In the rows, 128 means zero.
Facts:
bruplon: η 188; Δ e; Φ zeflir
trilabun: η 440; Δ c
fluzuk: η 440; Δ e; Φ klufluk
dotres: η 699; Δ e
fistevi: η 188; Δ c
gogur: η 440; Δ c; Φ dokar
veskesti: η 188; Δ d; Φ lonun
stezovuk: η 440; Δ d
noro: η 440; Δ a; Φ plakan fistevi
sesta: η 188; Δ e; Φ bafar noro
gotobris: η 107; Δ b; Φ steron
bafar: η 440; Δ a
dokar: η 440; Δ e; Φ plakan
tridan: η 440; Δ e
kladra: η 440; Δ c; Φ klufluk
dudra: η 107; Δ c
delum: η 107; Δ e
stetum: η 188; Δ c
dule: η 699; Δ e; Φ stodrin
lonun: η 188; Δ c; Φ bafar
trivel: η 188; Δ d; Φ flagum
plogron: η 699; Δ c; Φ plakan plokan floflo
zeski: η 188; Δ a; Φ gaplesir
butu: η 107; Δ d; Φ plufur
bretrestan: η 107; Δ e; Φ keflun
drusum: η 440; Δ a; Φ klufluk
drinok: η 107; Δ d; Φ zeflir
trirer: η 440; Δ d; Φ plufur
steron: η 107; Δ d; Φ gitir drebro fistevi
fudake: η 699; Δ c; Φ zeflir flunizor
nakinen: η 699; Δ e; Φ stetum dudra
keflun: η 107; Δ d
tumel: η 699; Δ c; Φ steron
truskom: η 107; Δ b
dragim: η 699; Δ d
rokleker: η 699; Δ b; Φ butu
flagum: η 699; Δ e
zesim: η 440; Δ c; Φ plufur stevin
stevin: η 107; Δ c; Φ plufur
samovir: η 699; Δ e; Φ zeflir dimol gaplesir fistevi
fasu: η 699; Δ a; Φ nadabror mige fistevi
viflil: η 188; Δ b
mostar: η 699; Δ a
floflo: η 440; Δ c
daski: η 699; Δ e; Φ drinok
dugrak: η 440; Δ b
drebro: η 107; Δ d
dimol: η 440; Δ a
kloda: η 699; Δ d
flirur: η 107; Δ b
zizek: η 699; Δ a; Φ trirer
fliplak: η 107; Δ a
suzos: η 188; Δ b
mige: η 188; Δ b; Φ voge suzos
gaplesir: η 107; Δ c; Φ kaguk fistevi
klesik: η 107; Δ e; Φ klufluk
zeflir: η 699; Δ b
mubo: η 107; Δ c; Φ dimol
tugodro: η 440; Δ a
gradrum: η 699; Δ c; Φ dokar
nokon: η 699; Δ e; Φ dinem trirer truskom
stugar: η 188; Δ c
dregra: η 107; Δ e; Φ zeflir
dritro: η 188; Δ e; Φ plokan
brezis: η 699; Δ c
devor: η 699; Δ e; Φ zeflir
druro: η 107; Δ e; Φ bafar
brasa: η 440; Δ c; Φ brastin plakan
letren: η 107; Δ a
nadabror: η 107; Δ d
voge: η 107; Δ c
grulubru: η 107; Δ a; Φ drusum
brastin: η 188; Δ c
suklik: η 188; Δ d
gitir: η 188; Δ d
figres: η 107; Δ c; Φ suzos plokan
fegus: η 699; Δ e; Φ zeflir
rarur: η 440; Δ e; Φ drusum kaguk
bimol: η 440; Δ e; Φ zeflir
zuner: η 107; Δ d; Φ taroskim
pemal: η 699; Δ b
vomi: η 440; Δ d; Φ kloda
stuklo: η 107; Δ c
zaplu: η 107; Δ c; Φ stoflin
grifleger: η 440; Δ e; Φ fistevi
bidol: η 107; Δ a; Φ bafar plakan plufur
plakan: η 188; Δ d; Φ zeflir
vese: η 188; Δ d
tustek: η 699; Δ b; Φ bruplon suklik
stodrin: η 188; Δ a; Φ zeflir dinem
flunizor: η 107; Δ e; Φ fluzuk
kida: η 107; Δ d
taroskim: η 440; Δ e
grebro: η 440; Δ c; Φ bafar
stoflin: η 440; Δ a; Φ flunizor plokan stevin
brade: η 699; Δ b; Φ drusum
dinem: η 107; Δ c; Φ voge
bruskis: η 107; Δ e; Φ zeflir flunizor
plufur: η 440; Δ d; Φ kaguk plokan
kaguk: η 699; Δ b; Φ zeflir
trogrite: η 699; Δ d; Φ sesta
zeklo: η 699; Δ b; Φ plokan
pluplu: η 107; Δ d; Φ fliplak
plokan: η 188; Δ a
klufluk: η 699; Δ e

Known rows:
brezis: [127 162 214 163 153 151  68 111 147  92 153 160 135 116  99  48 168 135
 113 127 154 159 135 105  70 165 128 158 133 152 106  95 114 120 158 154
 113 105 115 126 180 119 107 137  83 111 118]
mostar: [128 172 215 154 142 123  64 111 142 102 149 158 118 116  91  62 154 126
 109 125 160 141 139  92  95 144 134 159 142 170  96 119 138 111 163 140
  95 110 125 129 178 115  95 146  96 103 115]
gogur: [110 133 195 170 153 124 113 131 150  81 122 171 159 114 110  91 193 151
 118 123 165 138 149 101  96 177 152 160 120 134 124 106 106 106 133 164
 132 116 109 108 163 116 129 122  94  76 125]
dugrak: [123 128 222 169 160 132  71 133 142 102 141 187 153 106 105  33 166 118
 126 135 132 151 150 118 104 170 108 149 116 168 126 119 116 119 136 168
 127 126 130 113 177  93 104 158  88  79 146]
dokar: [ 71 162 176 157 158  90 101 156 156 110 110 150 114 116  90 133 160 136
 124 150 163 127 173 114 124 134 163 169 127 167 133 129 139  89 144 132
 106 151 144 104 150 107  90 162  83 104 137]
gitir: [ 75 159 192 154  88 119  76 124 141  75 150 197  91 119  83  57 150 125
 118 119 156 148 183 110  83 170 168 160  99 175 143 136 154  86 147 141
  99 151 130 133 138 133 121 128  96 109 146]
devor: [102 163 153 161 137 120 100 135 165  85 109 175  83 115  80 106 172 144
 139 125 170  91 143 113 132 119 151 186 139 126 116 136 165 137 166 146
  78 143 138 121 144 143  79 177  86 105 116]
drusum: [139 151 197 152 130 151  85 148 181 109  96 201 121 106 140  76 139 128
 129 124 157 122 158 102 107 136 131 174 122 156  98  98 136 117 133 137
 108 126 156  92 153 155  97 172 101 110 138]
grifleger: [ 66 151 172 162 126  94 100 162 151  80 114 171 118 121  71 109 182 149
 136 115 166 117 183 107 139 150 185 176 110 157 140 150 174 116 158 151
  87 160 136 123 139 114 103 166 100  87 129]
nadabror: [ 76 172 200 156 112 114  82 129 169  76 130 201  90 116  99  92 139 120
 115 151 159 156 171 116  90 162 164 176 110 158 126 131 133 118 147 148
 108 135 126 114 140 127 117 115  98 114 160]
fasu: [104 162 181 174 114 107 104 110 144  65 132 177 108 120  80  90 191 148
 126 103 183 115 136  93 109 173 176 167 142 143 117 142 147 124 163 164
 100 124 106 143 149 141 113 129 103  87 118]
zaplu: [123 141 175 148 170 147 109 125 172  84 113 185 113 103 134 107 174 140
 127 135 149 132 134 122  83 161 128 185 132 105 108  99  87 132 132 172
 127  93 104  95 168 136 125 124 107  91 129]
fliplak: [119 172 223 132 150 130  51 128 156 110 143 164 108 108 109  71 127 114
 103 139 139 169 158 102  78 143 136 163 119 181  93 119 137 116 155 144
 110 105 134 107 186 103  97 124 120 106 137]
stezovuk: [119 143 221 152 151 123  75 138 144 102 133 168 130 108 114  61 157 120
 119 131 151 148 160 105 115 157 132 158 116 183 103 124 140 111 154 145
 115 112 141 105 186 103 104 154  97  94 131]
figres: [108 135 182 157 171 136 111 123 158  79 121 177 114 110 115 113 181 150
 131 135 155 140 133 119  87 171 150 180 136 112 112 108  87 125 133 174
 132 100  94 101 166 128 125 116 109  80 127]
gotobris: [ 81 140 203 168 123 126  85 121 158  61 145 217 113 113  71  54 176 130
 129 121 141 156 156 123  91 195 148 166 108 140 139 146 136 152 153 194
 109 145  98 134 149 108 119 119 113  77 161]
grebro: [100 130 196 175 165 111 110 132 142  82 126 162 163 122 104  97 197 147
 114 124 166 144 153 101  99 187 162 156 128 144 122 110  95  95 126 168
 132 112  98 117 170 108 132 119  87  69 125]
taroskim: [107 161 207 141 167 115  51 159 149 131 133 141 119 115  88  80 143 121
 117 139 135 145 181 116 118 120 134 165 110 192 117 124 166 101 159 120
  90 145 161 103 180  89  78 182  97 107 128]

Rows:
No name comes twice in this set of rows, the named rows included.
[ 98 167 199 147 130 149  84 127 184  83 121 195 114 113 114  77 143 130
 113 158 147 172 166 113  56 169 150 181 105 138 116  95  95 114 132 155
 111 131 114 108 140 142 125 112  95 119 155]  voge
[139 145 168 175 132 156 108 112 168  72 116 196 120 117 116  75 193 162
 134 111 172 112 121 107  95 164 133 181 144  95 107  99 112 141 146 168
 110 108 107 115 150 162 115 146  94  92 110]  fudake
[108 153 185 150 123 134  93 132 176  78 113 209  82 106 111  94 147 131
 133 137 157 127 150 117 107 150 143 185 118 130 111 130 135 136 151 158
 107 124 130 102 148 148 109 141 115 104 150]  drinok
[105 185 197 151 165 120  47 129 144 124 151 139  94 110  74  77 141 116
 112 148 141 144 160 108 101 111 127 163 135 180 114 124 160 112 172 131
  79 140 148 118 175  98  68 174  79 123 116]  flagum
[104 159 184 153 163 117 110 126 160  93 118 174  88 107 124 124 145 126
 121 161 156 145 147 122 102 144 141 176 148 135 106 120 101 105 141 150
 129 106 122  91 166 128 110 129 101  96 149]  butu
[122 144 170 180 164 124 118 105 146  70 126 166 134 121 108  99 205 156
 125 128 176 120 123 111  89 169 147 165 155 113 120 107  92 113 140 172
 126 102  86 117 161 136 122 132  87  82 109]  plogron
[105 156 200 149 168 112  64 159 148 121 126 145 124 111  93  85 154 126
 125 123 143 132 171 108 133 127 139 169 114 180 120 136 174 108 163 131
  97 140 154 104 177  87  82 179 100  95 122]  tridan
[103 145 191 163 159 135 104 141 169  97 110 175 153 117 132 100 169 138
 114 151 168 148 164 109  78 173 147 165 126 147 125  85  81  87 115 149
 135 126 121  98 148 134 123 132  76 106 144]  floflo
[117 145 158 151 112 134  99 121 150  79 120 192  84 112 123  88 160 143
 135 110 163 111 150 108  91 147 155 169 130 131 118 126 132  94 128 145
 111 118 125 110 145 153 116 146 110 102 132]  stodrin
[114 140 218 150 164 147  67 122 148  95 156 191 121 109 101  48 153 118
 128 140 118 163 148 131  80 162 107 162 122 152 116 123 114 137 152 171
 119 120 114 114 183  90 109 132 105  87 154]  flirur
[ 86 156 170 165 125 117  97 126 147  86 121 187  86 112 117 108 143 127
 115 156 159 142 173 118  81 154 157 165 134 153 141 123 112  58 121 129
 117 134 127 107 134 138 118 128  71 118 163]  plakan
[106 164 150 171 167 101 103 133 141  94 120 148  91 113  83 124 181 147
 139 133 166  94 135 117 133 120 148 179 161 126 117 140 151 125 172 145
  97 130 129 116 164 122  81 175  92  94 106]  nokon

The same objects again, as new rows of numbers:
Known rows:
stezovuk: [101 118 113 107 161 115 141 100 125  93 139 147  99  86 143 148 155 167
 167 124 162 128 129 137 125 168 107 135 199 125 100 146 122 147 156 127
 127 159]
fegus: [139 124 207 106 158 180  70  92  85 139 155 106 104 133  81 127 106 111
 120  91 122 187  87  87 129 138 136 175 167 124 122 167 116  77  96 103
 114  94]
bretrestan: [131 118 182 104 127 150 105 191 117 120 139 122 129  93 140 107 143 101
 135 166 113 148  98 118 122 162 162 188 156 111 113 155 158 124 115 116
 148 129]
delum: [110  93 163 112 177 117 127 166 106 105 170 144 148  71 130 121 130 139
 150 124 122 149 145 152 120 168 119 152 192 128  85 205 173 161 145 141
 155 143]
viflil: [136 136 108  82 159  75 109 142 155 117 119 128 128  98 163 128  91 144
 184 110 173 115 175 134 139 169  66 110 135 151 126 128 150 165 110 104
  53 156]
samovir: [137 113 188  86 116 141  84 111 115 123 144 111 108 106 109 117 141 127
 123 117 131 195  92 101 101 119 135 172 172 109  95 143 113  92 105 102
 115 125]
plufur: [ 93 131 143  89  99 135 179 143 136 126 119 154  79  79  92  80 132 102
  99 162 104  51  60  55 180 168 130 185 156 115 100  58 112 151 102 128
 191 147]
zeski: [141 123 158  88  94 129  99 142 144 122 130 132 124 102 154 100 163 129
 134 150 128 158 103 103 111 143 131 154 166 117  96 127 138 114 104 115
 138 141]
steron: [ 93 121 159 103 115 157 130 131 133 124 129 117 159 115 153 109 175 134
 133 179 112 116  94 130  69 144 129 138 160  88 123  99 151 121 110 138
 156 126]
kida: [ 85 107 131 117 177 136 148 108 111 112 145 136 148  85 139 139 138 143
 157 137 131 113 142 156 117 167 108 134 190 124 121 143 158 166 144 147
 148 142]
floflo: [108 137  81 154 162 148 114 135 109 108 120 159 126 112 150 143 137 153
 158 116 167 113 130 117 165 195 116 125 196 142 129 168 138 146 164 131
 161 134]
kloda: [ 87 114 100 109 157 118 136  84 122  97 130 157 110  87 135 148 140 172
 168  98 146 147 139 140 118 159 109 149 207 130  91 136 122 154 159 116
 117 155]
suzos: [119 132 103  95 180  78 116 159 150 124 128 134 166 121 145 108  79 141
 172 112 142 100 163 138 134 172  55 108 131 145 126 137 155 173 115 113
  78 135]
flunizor: [139 111 197  99 124 131 124 169 136 124 144  94 128 110 173 124 162 123
 126 153 115 164  99 123  97 135 156 176 126  88 102 179 142 119 103 119
 170 114]
bruplon: [159 113 232  81 142 175  75  55  96 142 163 110  94  87  85 126 124 112
 132  94 157 189 103  97 120 119 128 158 173 114 128 173 119  59  68 122
 106 116]
bimol: [139 110 228  90 161 180  88 100  92 139 184 101 124 109  78 110 125 125
 109 115 138 163  83 102 117 128 115 139 168 108 122 176 123  77  88 132
 129  94]
taroskim: [116 111 136 123 183 122 117 187 102  86 153 149 105  94 126 125 119 145
 159 117 137 154 128 146 150 190 132 170 188 150  92 210 141 155 157 117
 137 134]
nadabror: [ 93 120 118 132 179 152 141 125 104 102 128 143 123  83 147 150 142 132
 173 132 141 118 139 145 138 193 131 157 190 124 132 161 153 174 141 129
 142 144]

Rows:
No name comes twice in this set of rows, the named rows included.
[145 149 128  62 107  96 104 154 174 137 105 101 130 125 171 105 122 126
 155 150 146 114 126 106 115 147  84 125 106 119 131  75 140 137  84  95
  63 152]  mige
[122 147 122  83 117 104  89 183 162 143 109  94 175 183 158  96 107 142
 135 139 113 126 110 115  83 135  80 109  99 117 132  69 136 130 102  96
  63 112]  brade
[153 136 153  82 198 119  72  37 114 144 128  95 115 110  85 168  56 129
 166  44 198 147 177  99 147 138  45 106 152 141 160 147 102 106  71  99
  12 122]  zeflir
[127 103 123  99 137  94 138 138 123 108 145 171 106  56 135 103 129 140
 151 114 146 128 145 112 166 165 111 155 192 153  80 163 143 163 137 128
 141 162]  plokan
[118 110 124 111 149 105  87 168 129  91 143 135 139 119 168 144 166 174
 172 122 135 216 138 170  79 153 140 156 191 124  76 180 133 131 178  99
 103 148]  klufluk
[124 122 167 113 102 140 118 188 127 135 122 130 124  88 141  91 143  98
 122 163 106 120  95  86 150 162 151 173 148 119 119 127 154 123 106 117
 161 131]  bidol
[145 115 183 107 123 135 110 194 139 120 137  99 142 123 197 128 176 127
 137 161 123 177 100 141  64 140 163 170 121  87 103 181 146 125 111 119
 163 116]  klesik
[161 149 179  83 159 132  95  66 137 168 120  67 121 151 101 140  73 110
 129  71 161 128 123  71 133 109  61 124  86 110 152 119  89  94  38 100
  68  89]  kaguk
[133 148  98  98 181  96 106 189 137 119 112 124 122 130 144 131  82 136
 170 120 172 100 153 132 165 191  76 120 125 153 143 151 134 173 122  97
  61 135]  dugrak

Now the same objects, written a new way:
Known rows:
kaguk: [114 170 163 119 122 118 143 192 130 122 140 227  97 164  94]
kladra: [123 143  97 120  96 148 170 132 107 144 155  62 124 108 153]
plogron: [106 125 127 130 127 104 190 115 147 132 151 120 131 113 130]
dotres: [138 117 115 106 143 133  33 137 130 130 127  99 124 140 130]
trivel: [128  97 130 141 121 135 183 139 128 116 130 137 134 118 143]
gaplesir: [118 132 147 145 121 131 180 111 137 135 136 101 129 100 119]
nokon: [103 148 139 112 139 143 104 145 135 133 169  89 125 139 133]
devor: [106 170 167 104 124 128  97 182 134 126 138 191  95 158  83]
stetum: [144  84 110 124 124 103  93 108 130 124  82 129 131 110 136]
druro: [119 145 179 138 145 182  99 114 147 132 153  76 130 112 117]
mostar: [157 144 101 126 129 100 106  98 138 124  68 107 133 144 131]
flirur: [153 111 119 133 142 130  64 139 111 130 113 128 130 139 133]
stodrin: [117 186 159 128 108 105 163 132 132 116  76 184 115 155 104]
veskesti: [130 100 141 145 122 144 190 134 137 116 130 132 135 113 143]
tumel: [123 127 129 132 121 125 178 117 148 132 139  95 126 107 134]
rarur: [ 99 160 132 108 127 163 102 140 114 137 184 101 127 134 138]
zizek: [119 174 124 132 126 109 180 104 142 127 117  97 136 145 135]
zeflir: [151 133 136 116 130 110  71 178 127 120  97 221 100 161 101]

Rows:
No name comes twice in this set of rows, the named rows included.
[103 117 122 137 127  98 179 113 121 138 146 120 136 112 125]  figres
[123 152 125 125 125 157 145 162 122 133 168  73 125 140 157]  brade
[132 178 133 136 124 127 174  99 151 125 105  82 133 136 134]  fasu
[155 114 111 123 141 128  70 145 129 125 119 125 127 142 143]  pemal
[110 173 106 101 105 185 100 162  92 147 188  22 122 135 161]  fluzuk
[126 143 136 127 135 143 131 156 134 128 157 119 124 142 143]  tustek
[114 144 188 131 141 190  96 114 158 122 145  78 132 111 137]  sesta
[ 77 135 139 109 140 124 102 141 117 128 174 113 138 144 144]  dritro
[128 118 176 149 127 159 170  86 171 119 115  99 135  83 135]  lonun
[110 145 137 112 138 148  92 144 135 133 163  84 124 139 132]  nakinen
[103 154 140 119 128 152 101 151 107 141 168  71 124 138 127]  flunizor
[112 155 152 117 135 176  93 123 135 131 169 108 128 122 130]  grifleger
[131 131 156 144 127 159 171  82 163 127 136 128 132  83 126]  grebro
[105 167 175 115 124 129  91 175 117 132 134 193  98 155  72]  dregra
[105 157 161 120 138 176 107 122 141 130 174 119 128 123 126]  dokar

